Below is a small trained network, with its code and all its weights. Each question gives an input and a class and asks what happens when units are switched off, that is, made to give their printed mean instead of their output.

import numpy as np


def w(rows, s, z=0):
    codes = np.array(rows[::2]) - 128.0
    scale = np.full(codes.shape[1], s)
    scale[-1] = z or s
    return codes * scale


def f(y):
    return y / 2 * (1 + np.tanh(0.7978845608 * (y + 0.044715 * y**3)))


def log_softmax(a):
    a = a - a.max(-1, keepdims=True)
    return a - np.log(np.exp(a).sum(-1, keepdims=True))


def net(x, mask):
    res = np.array(x, float).reshape(1, 3) / 4 @ E
    y = f(res @ A[0][:, :-1].T + A[0][:, -1])
    res = res + np.where(mask, y, B[0][:, -1]) @ B[0][:, :-1]
    return log_softmax(res[-1] @ U[:, :-1].T + U[:, -1])


A, B = {}, {}
E = w([
[93,150,132,87,7,90,155,110],'x0',
[192,96,161,235,130,147,158,55],'x1',
[145,20,189,133,108,151,186,200],'x2',
],0.013)
A[0] = w([
[139,25,166,129,100,137,187,231,154],'n1',
[133,128,129,121,208,136,127,143,254],'n2',
[122,147,137,114,1,110,150,102,176],'n3',
[128,126,143,172,47,116,158,76,73],'n4',
[136,114,129,153,183,133,127,122,86],'n5',
[153,102,155,218,108,133,163,17,170],'n6',
],0.022,0.0083)
B[0] = w([
[99,36,202,138,107,162,137,191,252],'n1',
[138,116,120,161,254,118,87,157,192],'n2',
[85,149,119,47,65,108,147,116,222],'n3',
[195,74,99,46,142,137,71,137,181],'n4',
[102,152,147,190,54,131,179,112,166],'n5',
[231,149,120,178,94,148,153,75,243],'n6',
],0.026,0.032)
U = w([
[81,209,46,130,254,77,55,138,255],'0',
[161,208,72,211,186,152,130,52,149],'1',
[19,233,83,69,124,39,128,108,233],'2',
[160,170,46,86,103,123,110,32,82],'3',
[72,74,165,137,214,144,89,167,94],'4',
[169,93,168,224,126,164,188,142,67],'5',
[5,102,138,87,80,120,165,161,70],'6',
[189,65,138,81,81,169,143,145,23],'7',
],0.0076,0.0051)

Each question gives the input, the list of numbers given to net, and the class t.
The units are the neurons (one row each of A and B). Each row of codes is followed by its name. A weight is (code - 128) times the scale printed after its matrix; where a second scale follows, it is the last column's (A, B and U).
mask holds one flag per neuron, in row order. A switched-off neuron (its flag False) gives its mean, the last column of its row in B, instead of its output. The means were averaged over made-up inputs and are rounded, as every weight is.
A unit's drop is (log p(t) with every unit on - log p(t) with that unit switched off) / (log p(t) with every unit on - log p(t) with every unit switched off).
unit that matters most: the unit with the biggest drop
top k neurons: the k neurons with the biggest drops, biggest first
drop when u is switched off: that unit's drop, to one decimal
input [-3,-1,-2], class 0: top neuron : (n1)
input [-7,-1,-1], class 0: top 3 neurons : (n1, n6, n2)
input [-7,1,4], class 5: top 3 neurons : (n5, n4, n3)
input [0,6,1], class 5: top 2 neurons : (n3, n6)
input [1,6,-5], class 3: top 3 neurons : (n1, n4, n2)
input [7,2,0], class 3: top 2 neurons : (n1, n3)
input [-8,-3,5], class 4: top 2 neurons : (n6, n2)
input [5,0,8], class 6: top 2 neurons : (n6, n3)
input [0,3,-6], class 1: drop when n1 is switched off : 0.9
input [2,-8,7], class 6: drop when n6 is switched off : 0.2
input [3,-6,-1], class 2: drop when n1 is switched off : 0.7
input [0,5,-1], class 1: top 3 neurons : (n1, n3, n6)
input [1,-2,-7], class 2: drop when n1 is switched off : 0.6
input [-6,3,1], class 5: unit that matters most : n5
